Below is a small trained network, with its code and all its weights. Each question gives an input and a class and asks what happens when units are switched off, that is, made to give their printed mean instead of their output.

import numpy as np


def w(rows, s, z=0):
    codes = np.array(rows[::2]) - 128.0
    scale = np.full(codes.shape[1], s)
    scale[-1] = z or s
    return codes * scale


def f(y):
    return y / 2 * (1 + np.tanh(0.7978845608 * (y + 0.044715 * y**3)))


def log_softmax(a):
    a = a - a.max(-1, keepdims=True)
    return a - np.log(np.exp(a).sum(-1, keepdims=True))


def net(x, mask):
    res = np.array(x, float).reshape(1, 4) / 4 @ E
    y = f(res @ A[0][:, :-1].T + A[0][:, -1])
    res = res + np.where(mask, y, B[0][:, -1]) @ B[0][:, :-1]
    return log_softmax(res[-1] @ U[:, :-1].T + U[:, -1])


A, B = {}, {}
E = w([
[31,205,128],'x0',
[34,30,105],'x1',
[171,151,3],'x2',
[127,126,126],'x3',
],0.0054)
A[0] = w([
[68,162,142,137],'neuron 0',
[159,159,165,96],'neuron 1',
[185,164,136,87],'neuron 2',
[149,147,122,205],'neuron 3',
[102,173,120,173],'neuron 4',
[65,29,112,113],'neuron 5',
[108,159,148,34],'neuron 6',
[176,160,138,170],'neuron 7',
[115,104,255,108],'neuron 8',
[91,171,132,173],'neuron 9',
[121,121,8,104],'neuron 10',
[183,201,141,92],'neuron 11',
[127,180,69,179],'neuron 12',
[151,123,76,83],'neuron 13',
[206,71,83,124],'neuron 14',
[120,137,14,120],'neuron 15',
[139,192,190,61],'neuron 16',
[160,120,70,149],'neuron 17',
[107,130,223,151],'neuron 18',
[140,247,99,85],'neuron 19',
[98,70,104,120],'neuron 20',
[132,151,146,193],'neuron 21',
[62,203,119,146],'neuron 22',
[190,189,173,198],'neuron 23',
[180,77,123,36],'neuron 24',
[159,122,193,253],'neuron 25',
[138,154,44,75],'neuron 26',
[159,132,83,72],'neuron 27',
[40,176,113,150],'neuron 28',
[137,110,54,155],'neuron 29',
[101,91,248,117],'neuron 30',
[56,54,91,110],'neuron 31',
[197,45,136,70],'neuron 32',
[112,159,77,207],'neuron 33',
[142,138,57,91],'neuron 34',
[223,83,212,102],'neuron 35',
[100,56,123,132],'neuron 36',
[180,72,184,125],'neuron 37',
[178,24,106,122],'neuron 38',
[151,123,136,98],'neuron 39',
[168,35,119,97],'neuron 40',
[123,146,229,48],'neuron 41',
[103,90,120,93],'neuron 42',
[66,164,114,34],'neuron 43',
[52,57,57,110],'neuron 44',
[25,237,80,86],'neuron 45',
[233,189,223,87],'neuron 46',
[104,121,103,42],'neuron 47',
],0.0096,0.0034)
B[0] = w([
[159,117,133,167],'neuron 0',
[137,144,118,141],'neuron 1',
[141,152,113,159],'neuron 2',
[113,129,149,190],'neuron 3',
[132,115,149,167],'neuron 4',
[142,199,159,214],'neuron 5',
[161,132,84,102],'neuron 6',
[122,144,148,193],'neuron 7',
[68,78,45,229],'neuron 8',
[138,113,152,171],'neuron 9',
[73,103,91,206],'neuron 10',
[136,172,114,186],'neuron 11',
[85,101,140,199],'neuron 12',
[126,118,90,141],'neuron 13',
[159,99,139,224],'neuron 14',
[67,95,91,207],'neuron 15',
[148,146,101,149],'neuron 16',
[109,94,123,188],'neuron 17',
[90,94,106,212],'neuron 18',
[123,149,119,194],'neuron 19',
[127,159,139,158],'neuron 20',
[116,125,158,175],'neuron 21',
[182,109,137,189],'neuron 22',
[109,159,182,251],'neuron 23',
[189,127,84,131],'neuron 24',
[90,113,171,250],'neuron 25',
[100,103,68,163],'neuron 26',
[132,122,83,137],'neuron 27',
[171,113,148,198],'neuron 28',
[93,107,130,191],'neuron 29',
[58,88,65,234],'neuron 30',
[135,189,152,201],'neuron 31',
[204,123,103,177],'neuron 32',
[90,96,159,198],'neuron 33',
[106,114,80,156],'neuron 34',
[160,116,121,216],'neuron 35',
[131,159,146,173],'neuron 36',
[150,98,115,181],'neuron 37',
[166,131,152,211],'neuron 38',
[138,137,116,121],'neuron 39',
[169,137,133,178],'neuron 40',
[122,117,66,164],'neuron 41',
[136,149,118,128],'neuron 42',
[192,132,76,121],'neuron 43',
[132,182,163,212],'neuron 44',
[249,105,97,212],'neuron 45',
[135,185,150,254],'neuron 46',
[143,134,101,100],'neuron 47',
],0.021,0.0032)
U = w([
[111,97,99,117],'0',
[250,57,178,79],'1',
[153,109,180,253],'2',
[146,224,138,66],'3',
],0.012,0.0054)

Each question gives the input, the list of numbers given to net, and the class t.
The units are the neurons (one row each of A and B). Each row of codes is followed by its name. A weight is (code - 128) times the scale printed after its matrix; where a second scale follows, it is the last column's (A, B and U).
mask holds one flag per neuron, in row order. A switched-off neuron (its flag False) gives its mean, the last column of its row in B, instead of its output. The means were averaged over made-up inputs and are rounded, as every weight is.
A unit's drop is (log p(t) with every unit on - log p(t) with that unit switched off) / (log p(t) with every unit on - log p(t) with every unit switched off).
The circuit of an input: a set's keep is (log p(t) with only the set's units on - log p(t) with every unit switched off) / (log p(t) with every unit on - log p(t) with every unit switched off). Starting from the 12 units with the biggest drops (on a tie, the unit counted first), units are removed one at a time, each time the one whose removal leaves the highest keep (on an exact tie, the one counted first), for as long as the keep stays at least 0.8.
circuit, biggest first: the units of the circuit, biggest drop first
most important unit: the unit with the biggest drop
k most important neurons: the k neurons with the biggest drops, biggest first
drop when u is switched off: that unit's drop, to one decimal
input [8,-3,8,-2], class 0: most important unit => neuron 15
input [-7,-5,7,-1], class 0: circuit, biggest first => neuron 15; neuron 26
input [6,8,4,-1], class 3: 3 most important neurons => neuron 44; neuron 31; neuron 5
input [6,8,-5,-6], class 3: 3 most important neurons => neuron 5; neuron 31; neuron 44
input [2,-8,-8,2], class 0: 3 most important neurons => neuron 8; neuron 30; neuron 18
input [5,5,-3,5], class 1: circuit, biggest first => neuron 45; neuron 28
input [-4,-5,1,-2], class 3: 3 most important neurons => neuron 46; neuron 45; neuron 11
input [8,-5,-7,-8], class 1: 2 most important neurons => neuron 45; neuron 22
input [-4,-5,-1,-3], class 3: 2 most important neurons => neuron 46; neuron 45
input [-7,-8,5,1], class 3: 2 most important neurons => neuron 46; neuron 11
input [-6,-8,-3,-1], class 3: drop when neuron 46 is switched off => 0.7
input [0,-5,-2,4], class 3: drop when neuron 11 is switched off => 0.2
input [-1,7,2,2], class 3: drop when neuron 5 is switched off => 0.1
input [5,-6,-7,-4], class 0: most important unit => neuron 8
